Rows, each with its class:
[ 15   4  -3 -13   8  26 -12   6   2  16   4  32 -14   6   1  12 -20  10
  -1   4 -31  -8  -5   5]
nepif
[ -1   5  -1  -5  -9  -1  -4  -4  -5 -20   5 -14   0  20   4  26 -16  10
  -9  -1   2   0  13   3]
dar
[ -3   1  10  23   8 -13   2  -7  -1 -27  24 -15   6  -5  -7 -12  10  16
  -5   5  31   9  14   6]
lon
[ -1   3   6   0  -1  -4   4   4   1 -16  19  -4   2  -3  -1  21   5   1
  -2   0  16   6  10   8]
lon
[  5   1   1  -9  -7   1   1   3  -4  -7   5 -21   9   1  -6   4  -8  15
   3  -5  -3   9 -10  13]
Daf
[ -5   0   1  -8 -11   5   2   0  -5 -14 -13  -2   7   9   5  26   8  -2
  -5  -1   7  -1   7   1]
dar
[-30 -11   2  35  20 -21  -8 -13   2 -15  -9 -17  22   4   6 -22  51  12
   0  14   4   0 -25  -6]
fulun
[ 12   2   0  -6  -2  -1   0  -1   4  -4   5 -16   5  -9  -4  13 -15   7
   5  -6  -6   6  -7   8]
vilib
[ 11   0   0   2  19 -17  -2  -7   7   1  -4 -12   4   7  -7  -6  27 -17
  -3   8  10  -3  -1  -5]
Vekev
[-20   2  -6   1   0   7 -11   1   4   8   9   2 -27   7  -1  11 -24   8
   3   1 -13  -5  -3   0]
nepif
[-27  -2  -1  10   8  22 -26   2   0  -8   8  44 -54  13   4  42  10  28
   3   8   2   0  12  12]
nepif
[ -6   0   6   5   0  -2  -1   2  -7 -20  19   1  -1   3  -3  -1  14  17
  -2   4  27   9  26  10]
lon
[  3   3   1 -12 -10   9  -3   2  -8 -12 -10   0   4  13   2  21  14   3
  -9   2  -4   2  15   7]
dar
[ 11   1  -1   5  11   6 -12  14   4  15  25   8 -17   2  -1   0 -11   1
   5  -1 -18  -8 -12   6]
nepif
[ 20  -6  -2 -23  21   7 -11   7   7  11  -4   3  -3   9  -3  13  28   9
   9   5   1   7  -9  13]
vilib
[ 25   5   9  -7   5 -22   1   8   1 -22   6 -20   6   8  -1  20  45  -8
   1  -6  24   5  11   9]
vilib
[  5   0   5  13  -4   5   4   5 -13  -8   3  10   2   7  -6 -30   8   4
  -3   1  20   2  14   2]
lon
[  6   8  -7 -20  15 -12 -20   7 -11   8 -17   4  -6   6  33  18  61  13
   4 -13  -9  -3  -3  24]
fulun
[  7   2   4  10   5 -15  14 -14  -3 -21   7 -35  28 -10  -9  -7  -7   5
  -8   3  14   7 -11   3]
lon
[ 24  -5  -1 -10  11  -1   1   3  -4 -10  -7  -2  23  13   1  -5  36   7
   0   6  14  10   3   6]
vilib
[-13   2  -4   5   3   4 -17  -2   6   8  14   5 -29   6  -3  16 -34  13
   4  -2 -15  -9   1  -1]
nepif
[  8   1   3  -9   3  -6  -4  -2   3  -3  -7 -15   4  18   2  18   6 -19
  -4  -1   3  -6   6  -7]
Vekev
[-13  -2  -7  -5  -3  20  -7   9   5  15  18   9 -33   1  -4  12 -42  12
   4  -2 -18  -5 -13   4]
nepif
[  1   1  -4 -12   2  -6  -2   2  -8   9 -20  -9   5   9   4 -13  23  -6
  -2  -2   0   0  -3   1]
puzol
[ -1   3   0   3   6   6  -8   2   0   2   9  -5  -3 -14   5  26  -7  22
   8  -5 -10  10  -8  19]
Daf
[  5   1   7  23  -1 -11  -8   1  -6 -18  15   3  -5   7  -4  -8  21  18
   3  -2  11   3  12   3]
lon
[-31   9   0  -2  24 -17 -20  -1 -13  17   2 -27   5  -4  17  -3  32   3
  -9   6 -15  -6   1  21]
fulun
[  3   2   1  -5  -6   4   2   3   3  -4   9  -9  -4 -10  -1  15  -7  12
   3  -2  -2   9 -10  14]
Daf
[  3   5   0 -22   8  -4  16  12  -7 -12  14 -24  15  -2   2 -10  18  -3
 -12   3  20   3 -11  16]
vilib
[ 10   0   0 -18   4  -9  24  10   5 -12  39  -7   7 -19   6  -2 -14   3
  -5  -7  25   0  -8   3]
vilib
[ 17   0   0 -18  19  -4 -18   0  -6   9   2   2 -16  -1   3  20  38  33
  14   0  18  21  14  33]
vilib
[  7   0  -6  -2  -3  20  -8   1  -5   2  10  25 -28   0   1   2 -22  32
   2  -2   3   4  -8  13]
nepif
[  2   1  -1  -5  -3  -2   1   2  -6   1   4 -23  11  -5  -4  -6  -8  12
   5  -4  -5   7 -11  12]
Daf
[ 10   4   7  22   8  -9  -6   3  -3 -14  26  -1   3 -13  -2  -7  15  14
   2   1   3   3   1   8]
lon
[  3   1   2   3   1   5  -8   3  -1  -6  12  -1  -6 -10  -2  18   1  25
   8  -2  -7   9  -3  18]
Daf
[ -8  -3   2   2  14  -4  -7  -3   4 -13   8  -3  12   6  12  22  10   0
  -6   0  -2  -4  -5  -1]
Vekev
[ 18  -1   3 -14   9   5  -8  14  -5 -19   4  12   2  14  10  21  45  15
   1   0  16   6   4  16]
vilib
[ -1   3  -1  -3  -2  17 -15   7  -4 -14   0  25   0   6  18  41  11  17
  -1  -3 -23  -2  -1   9]
dar
[ 14   4   0 -10   5   1 -16  13  -5  23  -1   4 -12   7   6   7  17   4
  10  -5  -6   3  12  13]
puzol
[ 11   4   2 -13   5 -14   4   6  -5   5   5 -15   2  -1  -3 -16  27   6
   6   1  25  10  13  12]
vilib
[  8   6  -2 -24  -8   9   1   0  -5   1  -8   1  -2   4   4  22  -8  -1
  -6  -3  -7   3   9   8]
dar
[ -3   1   4   9   5 -12  -3  -6  -6  -9   4  -7  24  -4   6  -7  24   9
  -1   3   0   1   5   5]
vilib
[-12   3 -21   5   8  20 -16   1   1   5  13  19 -20   2  -3  18 -18  21
  -1   6 -23  -3  -3   7]
nepif
[-22   2  -1 -15   7  15 -11   7   1  22  17 -17 -10  16  -9  -1 -33   3
  -4  12 -16  -7  -5   3]
nepif
[ -8  -4  -9  -5   3  21 -15  -1  -2   7  -1  19 -19   8   9  19 -18  20
  -3  -2 -19  -2  -8   9]
nepif
[  4   8  -1 -11   8 -15 -18  -7  -3   7 -14  -1 -10  10  16  33  29  -6
  -2  -4  -5  -2  12   7]
puzol
[ 33   3   5   3   6 -12   4   4  -1  -7   0  -4  10 -11  -8 -19  36   6
   6  -2   9   9  -9  10]
vilib
[ 19   0   2 -11  10  -6  -3  -3  -2 -10  13 -11  11   3   4  13   0  11
  -1  -2  17   7  15  10]
vilib
[-29   2  -5  -7   2  12 -14   2   1  23   6  -3 -32  10  -8   6 -21   6
   3   7  -8   0   5   6]
nepif
[  3   4   4   6   3  -9   5   1   0 -17  32   4  -2 -26   5   7   4  16
   0  -4  13   7   7  14]
lon
[ -6   0   4  -4   4  -4   3  -4  -6  -3   6 -41  19 -11 -13 -14   9  21
   5   7  10  17  -3  23]
vilib
[ 11   1   2  12   2 -11  -8  -1  -1 -11  14  -3  -4  -3   3   4  -4  20
   8 -11   8   8  10   8]
lon
[ 14   2  -1   5   4   3 -11  -2  -1  11   3  -1  -6   7  -7 -14 -21   5
   4  -4  -8   1   2   0]
Vabiv

Rows, each with its class:
[ -1  -8  14 -12   1  -1   8   0  -9  26  16  17 -14  13   5   9   1  -2
  16   2  14 -14 -19   4]
B
[ 25  -5  17 -25  -4  -7  15  14 -26  10  12  35   2  20   2  29   4  -3
   1   0  28 -18 -10   8]
B
[ 25   7  16 -43   4  12  15   5 -19  27  18  26 -10  30   9  -1  -1  -7
  38 -20  23 -15 -14  -9]
B
[  1 -15   7  -8   0   0  -2  13  -9  33   5   8 -16  11   3  34   1  -6
  -8   1  47 -13  -7   2]
G
[  6  -6   1 -18  -2  -2  -7  10  -7  32 -10   2  -6  12   1  33  -1  -7
 -12  -6  46 -18   3   3]
G
[ 10  10   2 -30   1   8   6  -1  -5  13   1   9  -6  14   3 -28   8   4
  33 -20  -1  -6  -6 -22]
B
[  9  14   1  -9   6  12  14 -11 -20  -4   6   8   6   8  -3  -6   2   7
  22   8 -13  -6  -7  -8]
A
[ 23  -4  18 -31  -5  -4  11  15 -17  20  16  34   0  22  10  30   0  -5
   8  -2  39 -22 -12   3]
A
[ -2  -8   9  -9  -2  -5   3  20  -7  32   7  12 -14  11  -4  33   1  -8
  -6   7  34 -12 -16   5]
G
[ 13  -9  14 -16  -4  -5   1  12 -20  40   3  14 -12  21   7  43  -5  -7
  -5   0  51 -23 -11   4]
G
[ 18  -3  20 -35   1   2  13  13 -19   9  16  30  -1  22   9  16   4   0
  10  -9  31 -18 -18   1]
A
[  8  16  10 -30   4  10  13  -5 -17  29   8   8  -8  22  -1 -14   8  -4
  39 -11  10  -8 -14 -14]
B
[ 43  13  18 -53   1  10  16   9 -44  35  16  39   3  38   3  29   6   0
  34 -10  39 -24 -13  -5]
B
[ 16   5  19 -29   4   6  15   8 -23  20  18  21   0  25   6  20   2   2
  16 -13  17 -18 -15  -2]
A
[ 26  12   2 -45   0  14   6   2  -5  23   9  10  -6  20   6 -28   7  -6
  32 -29  12 -12  -3  -7]
B
[ 14   0  20 -30   6   2  10  16 -16  32  29  22 -14  29   5  -1   3  -1
  33 -14  24 -23 -20 -13]
A
[ 19   6  22 -30   8   5  11  10 -28  26  15  27  -3  31   7  20   5   4
  25  -4  29 -16 -18 -10]
B
[  2  -2   2 -19   1   3  -5  14  -8  46  -8   1 -11  19   3  27  -2  -9
  -3  -6  46 -17   1  -1]
G
[  0 -10   4 -17   1  -4  -5  21 -12  52  -7   4 -14  17   4  35  -3 -10
  -1  -2  52 -17  -9   1]
G
